Below are the code and all the weights of a small trained network. Each question names an input and a class and asks about switching units off, where a switched-off unit gives its printed mean instead of its output.

import numpy as np


def w(rows, s, z=0):
    codes = np.array(rows[::2]) - 128.0
    scale = np.full(codes.shape[1], s)
    scale[-1] = z or s
    return codes * scale


def f(y):
    return y / 2 * (1 + np.tanh(0.7978845608 * (y + 0.044715 * y**3)))


def log_softmax(a):
    a = a - a.max(-1, keepdims=True)
    return a - np.log(np.exp(a).sum(-1, keepdims=True))


def net(x, mask):
    res = np.array(x, float).reshape(1, 5) / 4 @ E
    y = f(res @ A[0][:, :-1].T + A[0][:, -1])
    res = res + np.where(mask, y, B[0][:, -1]) @ B[0][:, :-1]
    return log_softmax(res[-1] @ U[:, :-1].T + U[:, -1])


A, B = {}, {}
E = w([
[197,31,170],'x0',
[111,89,47],'x1',
[129,128,128],'x2',
[128,127,130],'x3',
[250,186,85],'x4',
],0.011)
A[0] = w([
[153,100,93,13],'n1',
[69,112,237,113],'n2',
[107,110,131,131],'n3',
[159,155,190,78],'n4',
[92,206,66,84],'n5',
[77,84,119,87],'n6',
[149,161,203,3],'n7',
[97,244,151,82],'n8',
[76,51,181,149],'n9',
[127,166,117,98],'n10',
[96,149,125,153],'n11',
[6,148,141,197],'n12',
[175,102,150,54],'n13',
],0.024,0.0057)
B[0] = w([
[164,103,168,146],'n1',
[184,142,209,213],'n2',
[109,122,150,146],'n3',
[127,131,55,167],'n4',
[51,168,101,210],'n5',
[64,115,134,174],'n6',
[80,106,106,163],'n7',
[194,178,152,221],'n8',
[75,202,181,210],'n9',
[120,166,119,154],'n10',
[134,96,106,161],'n11',
[158,2,143,249],'n12',
[150,77,84,163],'n13',
],0.053,0.02)
U = w([
[242,78,177,215],'0',
[187,227,99,3],'1',
[68,33,134,29],'2',
[17,188,67,225],'3',
[170,175,209,138],'4',
[150,77,63,136],'5',
[9,134,171,119],'6',
],0.011,0.0048)

Each question gives the input, the list of numbers given to net, and the class t.
The units are the neurons (one row each of A and B). Each row of codes is followed by its name. A weight is (code - 128) times the scale printed after its matrix; where a second scale follows, it is the last column's (A, B and U).
mask holds one flag per neuron, in row order. A switched-off neuron (its flag False) gives its mean, the last column of its row in B, instead of its output. The means were averaged over made-up inputs and are rounded, as every weight is.
A unit's drop is (log p(t) with every unit on - log p(t) with that unit switched off) / (log p(t) with every unit on - log p(t) with every unit switched off).
The circuit of an input: a set's keep is (log p(t) with only the set's units on - log p(t) with every unit switched off) / (log p(t) with every unit on - log p(t) with every unit switched off). Starting from the 12 units with the biggest drops (on a tie, the unit counted first), units are removed one at a time, each time the one whose removal leaves the highest keep (on an exact tie, the one counted first), for as long as the keep stays at least 0.8.
units of the circuit, in order: the units of the circuit, biggest drop first
most important unit: the unit with the biggest drop
top k neurons: the k neurons with the biggest drops, biggest first
drop when u is switched off: that unit's drop, to one decimal
input [0,-5,-1,-4,-7], class 0: top neuron -> [n12]
input [-6,1,-3,0,-5], class 2: top 3 neurons -> [n12, n5, n6]
input [0,4,7,1,8], class 3: units of the circuit, in order -> [n12, n2]
input [-4,-2,7,-7,-6], class 0: units of the circuit, in order -> [n12, n2]
input [-8,-3,-5,7,2], class 1: units of the circuit, in order -> [n8, n5]
input [4,-4,4,5,-8], class 4: units of the circuit, in order -> [n2, n9]
input [-5,-1,-7,-7,1], class 1: top 4 neurons -> [n8, n5, n2, n6]
input [-1,1,-5,7,8], class 3: top 4 neurons -> [n12, n2, n8, n5]
input [1,8,6,2,-6], class 6: top 2 neurons -> [n9, n6]
input [-1,4,-8,6,8], class 3: top 3 neurons -> [n12, n8, n2]
input [-1,8,8,-1,0], class 2: top 2 neurons -> [n9, n8]
input [-6,0,-3,8,6], class 1: top 4 neurons -> [n8, n6, n7, n9]
input [-6,-1,7,-5,0], class 0: top 2 neurons -> [n8, n12]
input [-2,5,5,5,7], class 3: most important unit -> n12
input [2,-1,-1,7,6], class 5: top 2 neurons -> [n2, n8]
input [-7,2,3,-2,7], class 3: top 2 neurons -> [n5, n2]
input [0,-7,-1,6,-6], class 0: top 3 neurons -> [n12, n2, n5]
input [7,-8,-7,-3,-1], class 4: top 3 neurons -> [n2, n12, n9]
input [4,-6,2,1,-1], class 4: top 3 neurons -> [n2, n12, n5]
input [-8,8,5,-2,1], class 3: most important unit -> n5
input [7,-5,-5,-8,-2], class 4: drop when n11 is switched off -> 0.0
input [7,-7,-2,2,2], class 5: drop when n5 is switched off -> 0.2
input [-4,-4,7,2,0], class 0: drop when n8 is switched off -> 0.1
input [-4,-5,-6,5,-7], class 0: drop when n12 is switched off -> 6.6
